Below is a small trained network, with its code and all its weights. Each question gives an input and a target symbol and asks what happens when units are switched off, that is, made to give their printed mean instead of their output.

import numpy as np


def w(rows, s, z=0):
    codes = np.array(rows[::2]) - 128.0
    scale = np.full(codes.shape[1], s)
    scale[-1] = z or s
    return codes * scale


def norm(h):
    return h / np.sqrt((h * h).mean(-1, keepdims=True) + 1e-5)


def softmax(a):
    e = np.exp(a - a.max(-1, keepdims=True))
    return e / e.sum(-1, keepdims=True)


def log_softmax(a):
    a = a - a.max(-1, keepdims=True)
    return a - np.log(np.exp(a).sum(-1, keepdims=True))


def net(x, mask):
    ids = ['γδεθλμπ'.index(c) for c in x.split()]
    T = len(ids)
    res = E[ids] + P[:T]
    u = 0
    for l in range(2):
        r = norm(res)
        for j in range(3):
            rows = slice(3 * j, 3 * j + 3)
            q, k, v = (r @ M[l][rows].T for M in (Q, K, V))
            z = softmax(np.where(np.tri(T) > 0, q @ k.T / 3**0.5, -1e9)) @ v
            o = O[l][rows]
            res = res + np.where(mask[u + j], z, o[:, -1]) @ o[:, :-1]
        u += 3
    return log_softmax(norm(res)[-1] @ U[:, :-1].T + U[:, -1])


Q, K, V, O = {}, {}, {}, {}
E = w([
[149,111,168,152],'γ',
[193,228,177,160],'δ',
[49,206,103,2],'ε',
[103,140,126,154],'θ',
[155,204,170,170],'λ',
[78,74,208,77],'μ',
[23,228,152,135],'π',
],0.014)
P = w([
[114,109,181,152],'0',
[86,194,71,134],'1',
[10,167,205,93],'2',
[188,202,133,199],'3',
[230,103,65,156],'4',
[97,109,124,97],'5',
[174,139,91,167],'6',
],0.013)
Q[0] = w([
[94,184,225,216],'0.h1',
[202,14,78,171],'0.h1',
[183,37,165,88],'0.h1',
[52,177,104,93],'0.h2',
[157,110,96,153],'0.h2',
[76,183,99,194],'0.h2',
[169,95,188,133],'0.h3',
[1,24,176,111],'0.h3',
[18,223,161,229],'0.h3',
],0.014)
K[0] = w([
[138,98,97,189],'0.h1',
[51,166,238,155],'0.h1',
[4,71,167,131],'0.h1',
[158,115,136,36],'0.h2',
[127,135,150,156],'0.h2',
[83,117,202,123],'0.h2',
[112,105,169,101],'0.h3',
[97,59,75,188],'0.h3',
[15,179,149,215],'0.h3',
],0.016)
V[0] = w([
[153,155,185,5],'0.h1',
[176,195,120,151],'0.h1',
[132,127,210,77],'0.h1',
[92,111,154,27],'0.h2',
[133,134,92,114],'0.h2',
[76,112,77,82],'0.h2',
[178,104,120,190],'0.h3',
[126,201,67,230],'0.h3',
[109,133,142,86],'0.h3',
],0.011)
O[0] = w([
[91,5,126,162,134],'0.h1',
[103,130,172,37,255],'0.h1',
[78,56,61,144,127],'0.h1',
[135,167,196,94,162],'0.h2',
[115,147,131,159,100],'0.h2',
[165,169,136,152,100],'0.h2',
[93,87,129,189,69],'0.h3',
[254,244,179,237,210],'0.h3',
[131,130,122,87,149],'0.h3',
],0.0092,0.0074)
Q[1] = w([
[152,187,5,155],'1.h1',
[143,92,93,109],'1.h1',
[68,119,142,184],'1.h1',
[74,64,206,173],'1.h2',
[108,193,138,143],'1.h2',
[112,132,103,185],'1.h2',
[81,176,35,169],'1.h3',
[98,164,210,191],'1.h3',
[170,134,226,108],'1.h3',
],0.018)
K[1] = w([
[5,135,193,178],'1.h1',
[148,134,177,98],'1.h1',
[91,58,97,69],'1.h1',
[169,114,31,49],'1.h2',
[78,151,94,113],'1.h2',
[131,160,68,138],'1.h2',
[157,235,108,77],'1.h3',
[9,112,161,177],'1.h3',
[106,88,123,203],'1.h3',
],0.018)
V[1] = w([
[219,115,179,24],'1.h1',
[146,123,76,131],'1.h1',
[249,130,8,159],'1.h1',
[73,203,48,92],'1.h2',
[174,36,95,154],'1.h2',
[174,141,136,168],'1.h2',
[30,192,89,80],'1.h3',
[101,45,173,127],'1.h3',
[208,164,101,76],'1.h3',
],0.013)
O[1] = w([
[47,93,129,197,172],'1.h1',
[93,149,127,143,76],'1.h1',
[8,70,175,44,63],'1.h1',
[44,184,63,170,98],'1.h2',
[142,177,200,137,2],'1.h2',
[131,71,136,169,142],'1.h2',
[149,53,79,75,121],'1.h3',
[96,115,96,172,185],'1.h3',
[238,105,155,151,54],'1.h3',
],0.011,0.0078)
U = w([
[138,119,209,185,197],'γ',
[73,85,154,94,251],'δ',
[69,109,97,207,185],'ε',
[172,145,153,138,77],'θ',
[168,99,140,9,60],'λ',
[148,124,32,127,121],'μ',
[152,135,74,131,18],'π',
],0.012,0.0025)

Each question gives the input, a string of symbols that net reads in full, and the target symbol t.
The units are the heads (3 rows each of Q, K, V and O). Each row of codes is followed by its name. A weight is (code - 128) times the scale printed after its matrix; where a second scale follows, it is the last column's (O and U).
mask holds one flag per head, layer by layer. A switched-off head (its flag False) gives its mean, the last column of its rows in O, instead of its output. The means were averaged over made-up inputs and are rounded, as every weight is.
A unit's drop is (log p(t) with every unit on - log p(t) with that unit switched off) / (log p(t) with every unit on - log p(t) with every unit switched off).
The circuit of an input: a set's keep is (log p(t) with only the set's units on - log p(t) with every unit switched off) / (log p(t) with every unit on - log p(t) with every unit switched off). Starting from all 6 units, units are removed one at a time, each time the one whose removal leaves the highest keep (on an exact tie, the one counted first), for as long as the keep stays at least 0.8.
units of the circuit, in order: the units of the circuit, biggest drop first
most important unit: the unit with the biggest drop
which heads matter: for each layer, one digit per head in row order, 1 if its drop is at least 0.15 and else 0, layers parted by /
input π γ δ π ε λ, target ε: units of the circuit, in order -> 0.h1, 1.h1, 0.h3
input ε λ γ, target λ: which heads matter -> 111 / 001
input λ λ ε ε μ, target δ: units of the circuit, in order -> 0.h3
input γ δ ε δ ε ε, target ε: units of the circuit, in order -> 0.h1, 0.h2, 1.h3
input γ μ ε, target μ: units of the circuit, in order -> 1.h1, 0.h1
input γ δ ε γ, target ε: units of the circuit, in order -> 1.h3, 0.h3
input θ δ δ δ, target λ: which heads matter -> 110 / 100
input μ δ π μ γ μ, target γ: which heads matter -> 100 / 010
input γ ε δ δ, target ε: which heads matter -> 001 / 101
input ε μ δ λ, target μ: units of the circuit, in order -> 1.h3, 1.h2
input θ δ δ δ δ δ θ, target λ: which heads matter -> 100 / 100
input ε γ ε δ, target μ: which heads matter -> 111 / 011
input δ γ θ δ δ γ δ, target γ: which heads matter -> 110 / 111
input δ δ ε ε δ δ, target δ: units of the circuit, in order -> 1.h1
input θ δ μ λ λ δ, target λ: units of the circuit, in order -> 0.h1, 1.h3
input θ μ ε μ, target λ: which heads matter -> 110 / 100
input γ γ μ δ λ δ ε, target δ: units of the circuit, in order -> 1.h1, 0.h2
input δ γ γ π δ ε θ, target γ: which heads matter -> 000 / 010
input ε γ δ θ λ ε λ, target μ: units of the circuit, in order -> 0.h1, 1.h2, 1.h3, 0.h3
input ε δ μ γ, target μ: most important unit -> 0.h2
